Below is a small trained network, with its code and all its weights. Each question gives an input and a class and asks what happens when units are switched off, that is, made to give their printed mean instead of their output.

import numpy as np


def w(rows, s, z=0):
    codes = np.array(rows[::2]) - 128.0
    scale = np.full(codes.shape[1], s)
    scale[-1] = z or s
    return codes * scale


def norm(h):
    return h / np.sqrt((h * h).mean(-1, keepdims=True) + 1e-5)


def f(y):
    return np.maximum(y, 0)


def log_softmax(a):
    a = a - a.max(-1, keepdims=True)
    return a - np.log(np.exp(a).sum(-1, keepdims=True))


def net(x, mask):
    res = np.array(x, float).reshape(1, 8) / 4 @ E
    u = 0
    for l in range(2):
        y = f(norm(res) @ A[l][:, :-1].T + A[l][:, -1])
        res = res + np.where(mask[u : u + 4], y, B[l][:, -1]) @ B[l][:, :-1]
        u += 4
    return log_softmax(norm(res)[-1] @ U[:, :-1].T + U[:, -1])


A, B = {}, {}
E = w([
[127,119,252,166,137,133,126,152,153],'x0',
[112,132,131,132,141,126,134,115,128],'x1',
[114,95,97,144,169,135,78,163,189],'x2',
[119,127,125,136,134,123,136,118,131],'x3',
[137,113,129,133,117,121,127,127,129],'x4',
[136,81,128,132,175,101,121,157,69],'x5',
[125,135,128,120,139,124,139,127,133],'x6',
[128,107,126,137,123,138,128,117,125],'x7',
],0.0033)
A[0] = w([
[136,136,99,172,157,150,83,151,176,20],'L0N0',
[114,218,125,132,40,190,144,79,254,5],'L0N1',
[155,125,72,185,182,170,57,168,227,6],'L0N2',
[158,181,157,140,68,141,165,63,66,8],'L0N3',
],0.0036,0.0025)
B[0] = w([
[70,101,168,81,77,85,194,127,119,151],'L0N0',
[244,21,152,145,254,79,27,52,11,251],'L0N1',
[28,128,192,21,40,34,168,51,96,192],'L0N2',
[37,68,164,14,81,84,159,146,181,207],'L0N3',
],0.0044,0.0026)
A[1] = w([
[134,180,3,107,78,143,106,75,128,56],'L1N0',
[90,88,127,62,139,140,121,131,227,3],'L1N1',
[154,131,171,47,57,142,202,100,114,9],'L1N2',
[136,155,245,199,109,146,106,112,185,36],'L1N3',
],0.0042,0.00065)
B[1] = w([
[167,159,192,201,138,204,164,183,188,253],'L1N0',
[84,181,144,106,79,91,121,110,122,174],'L1N1',
[56,133,108,129,112,86,77,130,160,251],'L1N2',
[163,169,2,144,127,194,171,157,154,243],'L1N3',
],0.0058,0.0028)
U = w([
[1,143,158,70,40,35,131,105,145,112],'0',
[189,184,80,189,122,237,195,193,188,20],'1',
[203,46,147,151,207,90,63,93,15,254],'2',
],0.0052,0.00052)

Each question gives the input, the list of numbers given to net, and the class t.
The units are the neurons (one row each of A and B). Each row of codes is followed by its name. A weight is (code - 128) times the scale printed after its matrix; where a second scale follows, it is the last column's (A, B and U).
mask holds one flag per neuron, layer by layer. A switched-off neuron (its flag False) gives its mean, the last column of its row in B, instead of its output. The means were averaged over made-up inputs and are rounded, as every weight is.
A unit's drop is (log p(t) with every unit on - log p(t) with that unit switched off) / (log p(t) with every unit on - log p(t) with every unit switched off).
The circuit of an input: a set's keep is (log p(t) with only the set's units on - log p(t) with every unit switched off) / (log p(t) with every unit on - log p(t) with every unit switched off). Starting from all 8 units, units are removed one at a time, each time the one whose removal leaves the highest keep (on an exact tie, the one counted first), for as long as the keep stays at least 0.8.
units of the circuit, in order: the units of the circuit, biggest drop first
k most important neurons: the k neurons with the biggest drops, biggest first
k most important neurons of layer l: the k neurons of layer l with the biggest drops, biggest first
drop of u: that unit's drop, to one decimal
input [-6,-4,7,7,8,-5,-4,-7], class 0: 3 most important neurons : (L0N2, L1N3, L0N0)
input [-4,-4,4,5,8,2,0,6], class 0: 3 most important neurons : (L0N2, L0N1, L1N3)
input [-6,3,1,-1,5,0,5,0], class 1: 2 most important neurons : (L1N0, L0N1)
input [-6,-2,0,-4,4,3,3,-6], class 1: units of the circuit, in order : (L0N1, L1N0)
input [-4,-5,-7,5,-3,5,5,-2], class 0: units of the circuit, in order : (L0N1, L1N2)
input [-3,-4,6,-4,8,-6,-4,0], class 0: 2 most important neurons : (L0N2, L0N0)
input [3,-2,-2,4,1,0,-3,5], class 1: units of the circuit, in order : (L1N3)
input [6,-4,-6,1,-2,-8,3,-1], class 2: 2 most important neurons : (L0N1, L1N0)
input [4,-8,4,4,7,3,-1,-7], class 0: 3 most important neurons : (L0N2, L0N1, L1N0)
input [8,-8,6,3,-5,8,1,-6], class 1: units of the circuit, in order : (L0N1, L1N3)
input [-7,4,-4,4,7,-2,3,-8], class 1: 2 most important neurons : (L1N0, L0N2)
input [8,-6,-7,0,-5,4,-1,5], class 1: units of the circuit, in order : (L1N3, L0N1)
input [4,1,-7,3,8,-8,1,0], class 2: 2 most important neurons : (L0N1, L0N2)
input [7,-6,0,-2,4,-1,-7,3], class 1: units of the circuit, in order : (L1N3)
input [-6,-7,-4,2,4,6,8,6], class 1: units of the circuit, in order : (L0N1, L1N0)
input [5,-6,5,-6,-5,1,-5,1], class 0: 2 most important neurons of layer 1 : (L1N0, L1N1)
input [4,5,7,-7,-8,-5,0,1], class 0: 2 most important neurons of layer 0 : (L0N2, L0N0)
input [-5,0,2,-2,-2,-7,-2,3], class 2: 2 most important neurons : (L0N1, L1N3)
input [4,7,-4,2,-7,-5,2,-1], class 2: 2 most important neurons of layer 0 : (L0N1, L0N2)
input [-7,4,-4,-6,-2,2,-5,-1], class 1: units of the circuit, in order : (L1N0)
input [-7,-4,-1,-7,1,7,1,-4], class 1: units of the circuit, in order : (L0N1, L1N0)
input [4,-3,6,8,-1,-3,-4,8], class 0: drop of L0N2 : 1.8
input [4,8,-1,2,3,-6,3,-4], class 2: drop of L0N1 : 1.3
input [-8,5,1,-1,4,2,1,2], class 1: drop of L1N0 : 0.4
